Below is a small trained network, with its code and all its weights. Each question gives an input and a class and asks what happens when units are switched off, that is, made to give their printed mean instead of their output.

import numpy as np


def w(rows, s, z=0):
    codes = np.array(rows[::2]) - 128.0
    scale = np.full(codes.shape[1], s)
    scale[-1] = z or s
    return codes * scale


def f(y):
    return y / 2 * (1 + np.tanh(0.7978845608 * (y + 0.044715 * y**3)))


def log_softmax(a):
    a = a - a.max(-1, keepdims=True)
    return a - np.log(np.exp(a).sum(-1, keepdims=True))


def net(x, mask):
    res = np.array(x, float).reshape(1, 8) / 4 @ E
    y = f(res @ A[0][:, :-1].T + A[0][:, -1])
    res = res + np.where(mask, y, B[0][:, -1]) @ B[0][:, :-1]
    return log_softmax(res[-1] @ U[:, :-1].T + U[:, -1])


A, B = {}, {}
E = w([
[132,134,118,82,122,120,146,110,101,204],'x0',
[141,25,177,197,124,159,119,178,113,74],'x1',
[172,102,137,90,142,154,254,147,155,73],'x2',
[204,169,95,183,126,155,166,138,119,112],'x3',
[67,95,70,74,158,112,117,190,176,117],'x4',
[113,105,202,129,138,85,120,149,240,75],'x5',
[123,101,115,167,120,107,191,77,149,137],'x6',
[145,127,168,88,104,92,134,52,95,127],'x7',
],0.01)
A[0] = w([
[76,139,106,115,136,166,88,249,167,211,125],'N0',
[165,177,146,176,129,141,106,102,77,174,120],'N1',
[86,169,149,133,102,122,133,131,132,112,1],'N2',
[109,110,114,187,122,137,143,73,168,161,190],'N3',
[184,231,56,145,134,155,249,147,196,113,157],'N4',
[147,105,100,108,130,127,213,134,113,164,61],'N5',
[147,149,180,139,153,130,117,117,92,151,48],'N6',
[145,117,110,115,101,129,94,110,110,94,70],'N7',
[110,54,90,242,125,76,158,34,173,200,143],'N8',
[91,140,115,108,144,141,128,119,115,61,25],'N9',
[109,146,111,110,119,151,105,164,157,140,86],'N10',
[160,172,102,135,122,118,176,154,158,123,63],'N11',
[148,142,121,129,129,173,134,131,165,128,100],'N12',
[91,104,123,142,110,136,119,182,121,127,126],'N13',
[125,133,121,133,136,112,121,162,116,144,82],'N14',
[142,32,204,217,130,160,148,200,157,106,167],'N15',
[194,192,156,206,125,128,103,102,46,195,124],'N16',
[157,78,108,158,131,87,100,133,106,58,82],'N17',
[128,71,137,142,123,122,101,89,131,145,72],'N18',
[130,160,169,46,124,132,166,116,181,193,108],'N19',
[150,84,65,114,128,164,250,155,82,187,134],'N20',
[140,144,145,89,137,98,144,141,136,180,67],'N21',
[138,68,213,192,130,153,152,180,153,111,95],'N22',
[109,107,115,130,122,153,180,101,85,126,76],'N23',
[129,136,109,112,141,128,126,93,184,170,155],'N24',
[126,149,154,144,108,170,121,116,108,153,63],'N25',
[134,166,151,51,131,93,170,99,165,181,103],'N26',
],0.014,0.0036)
B[0] = w([
[132,106,121,167,118,69,75,160,52,41,196],'N0',
[144,108,128,175,83,119,100,112,119,188,196],'N1',
[139,87,130,130,130,146,167,120,83,123,127],'N2',
[136,137,157,105,152,107,146,90,60,102,158],'N3',
[128,204,9,194,90,102,194,130,168,46,220],'N4',
[130,80,68,104,143,112,127,134,126,179,169],'N5',
[127,95,101,141,72,120,146,143,103,136,153],'N6',
[158,169,127,163,189,154,128,158,128,153,135],'N7',
[114,154,211,136,168,84,143,34,50,38,189],'N8',
[154,113,170,132,107,124,142,120,114,139,135],'N9',
[125,117,144,140,117,122,119,121,83,89,147],'N10',
[110,152,91,145,116,133,134,128,118,77,154],'N11',
[124,115,135,131,91,86,127,108,137,114,139],'N12',
[146,116,99,115,151,126,120,95,114,99,161],'N13',
[90,112,127,158,128,131,114,135,128,111,133],'N14',
[143,93,110,84,144,194,103,98,218,46,253],'N15',
[116,98,123,222,77,152,107,112,104,217,231],'N16',
[108,230,111,101,198,222,92,127,112,121,167],'N17',
[149,162,125,136,149,134,163,121,113,94,149],'N18',
[114,149,178,107,100,154,198,113,166,115,169],'N19',
[126,94,89,104,212,109,109,70,100,252,213],'N20',
[150,154,159,131,131,142,147,129,162,113,147],'N21',
[126,69,70,109,89,154,159,109,202,71,219],'N22',
[124,83,144,103,133,128,89,135,146,153,159],'N23',
[150,169,164,116,143,158,138,150,93,106,150],'N24',
[128,101,127,139,99,74,122,145,129,140,150],'N25',
[132,143,212,111,109,153,181,133,192,130,176],'N26',
],0.022,0.021)
U = w([
[148,131,104,90,137,195,91,143,167,158,34],'0',
[142,121,85,158,51,147,90,173,145,133,39],'1',
[133,74,86,59,145,125,159,130,176,254,3],'2',
[125,66,101,105,171,120,39,131,77,107,97],'3',
[99,173,104,107,130,65,152,147,117,65,134],'4',
[108,141,205,93,101,103,154,126,98,165,165],'5',
[123,115,73,175,110,82,133,90,91,216,185],'6',
[139,125,95,93,125,155,158,78,186,94,208],'7',
],0.0089,0.003)

Each question gives the input, the list of numbers given to net, and the class t.
The units are the neurons (one row each of A and B). Each row of codes is followed by its name. A weight is (code - 128) times the scale printed after its matrix; where a second scale follows, it is the last column's (A, B and U).
mask holds one flag per neuron, in row order. A switched-off neuron (its flag False) gives its mean, the last column of its row in B, instead of its output. The means were averaged over made-up inputs and are rounded, as every weight is.
A unit's drop is (log p(t) with every unit on - log p(t) with that unit switched off) / (log p(t) with every unit on - log p(t) with every unit switched off).
The circuit of an input: a set's keep is (log p(t) with only the set's units on - log p(t) with every unit switched off) / (log p(t) with every unit on - log p(t) with every unit switched off). Starting from the 12 units with the biggest drops (on a tie, the unit counted first), units are removed one at a time, each time the one whose removal leaves the highest keep (on an exact tie, the one counted first), for as long as the keep stays at least 0.8.
circuit, biggest first: the units of the circuit, biggest drop first
most important unit: the unit with the biggest drop
k most important neurons: the k neurons with the biggest drops, biggest first
drop of u: that unit's drop, to one decimal
input [-2,-5,4,7,5,4,-6,6], class 4: 3 most important neurons : (N15, N22, N4)
input [-1,6,-1,6,8,-5,7,-7], class 3: most important unit : N0
input [-7,7,-4,7,2,-8,2,2], class 3: 2 most important neurons : (N4, N26)
input [-2,-5,-6,-5,3,1,-4,8], class 5: 3 most important neurons : (N15, N4, N22)
input [0,-4,6,-3,2,-5,-1,-8], class 6: 2 most important neurons : (N20, N15)
input [-2,1,1,8,8,2,5,7], class 4: 4 most important neurons : (N15, N22, N4, N16)
input [-6,5,-7,4,-2,2,-4,8], class 1: 2 most important neurons : (N20, N16)
input [-7,-3,1,0,7,-3,8,8], class 4: circuit, biggest first : (N15, N16)
input [-4,-7,0,1,-1,-2,1,-4], class 4: 2 most important neurons : (N15, N4)
input [1,0,-6,3,8,-7,7,2], class 3: 3 most important neurons : (N4, N8, N16)
input [-2,-3,-5,-8,4,7,-1,-3], class 3: 2 most important neurons : (N4, N0)
input [4,-5,-6,-8,6,-8,-8,2], class 4: 4 most important neurons : (N0, N20, N19, N26)
input [-4,-6,1,-7,-2,-1,-8,2], class 5: 3 most important neurons : (N15, N4, N22)
input [4,6,3,0,-3,-3,5,6], class 6: most important unit : N8
input [-1,-8,3,8,-3,5,5,3], class 4: 2 most important neurons : (N4, N15)
input [-8,-2,3,-3,3,6,-8,-6], class 3: 2 most important neurons : (N0, N4)
input [-8,-8,-8,-4,4,8,-2,0], class 4: 3 most important neurons : (N20, N16, N0)
input [-5,-2,-5,-1,2,-7,-1,-1], class 6: 2 most important neurons : (N15, N22)
input [-3,-8,-2,-2,-8,0,0,8], class 5: drop of N19 : 0.3
input [2,-5,-6,7,0,0,5,-6], class 6: most important unit : N16
input [5,-8,-4,-6,-5,-4,1,7], class 5: drop of N26 : 0.2
input [-8,0,-5,-4,-1,-3,2,-3], class 3: drop of N4 : 0.7
input [5,-4,7,-5,-2,-4,0,-7], class 2: drop of N20 : 1.0
